M =
array([ -1, -34,  -7,  28, -18, -25, -13,  -9, -33,  34,  27, -52,  27,
       -44,   8])
The entry just right of the smallest entry -> 27
The entry just left of -9 is -13
What is the entry just right of -1?
Answer: -34
What is the entry just left of the largest entry?
Answer: -33
What is the entry just left of -34?
Answer: -1
The minimum -> -52

a = ((3132, 4238, 3499, 2873, 3390, 3059, 6515, 3133), (3034, 3353, 3083, 2999, 3745, 3228, 7159, 3376), (3199, 3083, 3219, 3157, 3477, 2939, 7982, 3004), (2915, 3043, 3307, 2969, 2949, 3078, 8772, 3068), (2961, 3079, 2925, 2882, 4125, 3112, 7768, 3162), (3312, 3081, 3352, 3098, 3186, 2846, 8171, 2930), (2917, 3056, 2914, 3007, 3998, 3084, 7873, 3052), (2990, 3008, 3242, 2972, 2965, 2966, 9014, 2907), (2887, 2897, 2829, 2968, 3136, 2969, 9167, 3064), (3035, 2954, 2940, 3189, 6556, 2991, 5176, 2898), (4258, 3459, 3469, 4275, 3401, 3100, 4966, 3205), (5992, 3178, 3059, 5889, 2947, 2892, 2991, 2900), (3244, 2956, 2985, 4032, 4690, 3158, 5775, 3092), (3163, 3203, 2947, 3586, 4431, 3667, 5037, 3933), (4331, 4604, 4887, 3031, 2901, 2860, 4208, 2942))
Find the entry just right of the largest entry.
A: 3064
Find the entry just left of 2925.
A: 3079
Find the entry just left of the smallest entry.
A: 2897
Find the entry just right of 4238.
A: 3499
The largest entry: 9167
The entry just left of 3205 is 4966
The entry just left of 2930 is 8171
Find the smallest entry.
A: 2829
The entry just left of the largest entry is 2969

Read these off the matrix that follows.
1) Report the first entry of the largest entry's row.
2) Report the last entry of the largest entry's row.
3) Report the 2nd smallest entry.
4) Report the largest entry in the first column.
5) Report the 3rd entry, reading row by row.
6) Report the bottom-right entry.
7) Report the first entry of the smallest entry's row.
8) Report the smallest entry in the last column.
[[-17 -15  11 -38   2  -4]
 [-27 -41  13  32  -3 -71]
 [ 12   7   0  18 -10  11]
 [-35  -9   8 -39 -12 -27]
 [-16 -37   7  -2  -8 -30]
 [  6 -29  -8  -5   9   6]
 [-17  -1  11 -32  18 -16]
 [ 23  26  31  25  13   1]
 [-27   6  49 -29 -55 -14]
 [  3 -37  14 -28  10  20]
 [  3  -8   2  27  29 -25]
 [ 13 -12  10  53  28 -31]
 [  3  -1  -2  10  -3   0]
 [-42 -38   4  -9 -19 -52]]
1) 13
2) -31
3) -55
4) 23
5) 11
6) -52
7) -27
8) -71

x = [[-77.4, 118.8, 182.7, -141.9, 249.8], [-79.1, 96.9, 92.5, -1.4, 211.4], [-51.6, 99.1, 129.7, -72.9, 172.6], [-22.5, 7.5, -113.3, -205.8, 61.1], [19.0, 67.2, 161.6, -63.8, 70.9], [-4.7, 81.1, 155.2, -73.2, 104.6], [37.9, 57.8, 173.2, -66.8, 50.0], [-34.4, 26.7, -64.4, -149.6, 98.0], [42.9, 53.5, 166.1, -64.2, 41.4]]
Which number is the entry just left of -64.4?
A: 26.7
The entry just right of -149.6 -> 98.0
The entry just right of 42.9 is 53.5
Which number is the entry just left of the smallest entry?
A: -113.3
Which number is the entry just right of the centre entry?
A: -63.8
Which number is the entry just left of -1.4?
A: 92.5
The median of all entries -> 42.9
Which number is the entry just left of -63.8?
A: 161.6
The entry just left of the largest entry is -141.9
The entry just right of -51.6 is 99.1
Which number is the entry just right of 166.1?
A: -64.2
Which number is the largest entry?
A: 249.8
Which number is the entry just right of 99.1?
A: 129.7
Which number is the entry just left of the centre entry?
A: 67.2
The entry just left of 96.9 is -79.1
Which number is the smallest entry?
A: -205.8

m = array([-36,  34, -35,  39, -34,  34, -25,  13, -40, -56, -23, -32])
Read off the second entry from the right.
-23
Read off the third entry from the left.
-35
The 3rd entry from the right: -56
Read off the 2nd entry from the left.
34
Read off the 2nd smallest entry.
-40
Read off the entry just left of 13.
-25
Read off the last entry.
-32

Read these off the grid that follows. Rows and columns are numbered from 1.
1) Give the entry just left of the smallest entry.
2) Give the entry in row 3 and column 1.
3) Give the entry just right of the smallest entry.
4) Give the top entry of the column that holds the smallest entry.
5) Give the entry at row 1, column 1.
6) Give the entry just right of the largest entry.
7) Give the entry just left of 41.
8) Give the entry just left of the largest entry.
37 16 -49 22 17 -19 -19 8 20 -51 29 28 -10 27 -12
19 9 8 17 16 35 9 5 20 -20 9 17 -4 15 15
-25 -14 -2 -20 -18 -35 -8 -8 -21 24 -11 -18 4 -19 -13
42 18 -52 26 20 -18 -21 16 23 -55 31 31 3 28 -14
27 15 -1 21 19 31 7 9 22 -21 12 20 -4 20 12
-25 -5 47 -12 -4 23 19 -1 -8 41 -19 -14 0 -14 16
-30 -18 4 -23 -21 -33 -6 -14 -24 23 -15 -21 2 -23 -13
-38 -16 49 -23 -17 23 20 -14 -21 50 -28 -26 -3 -27 13
15 6 -33 6 -3 -33 -16 11 0 -12 11 7 1 8 -18
-26 -17 2 -21 -20 -30 -8 -10 -23 18 -13 -20 5 -20 -11
1) 23
2) -25
3) 31
4) -51
5) 37
6) -28
7) -8
8) -21
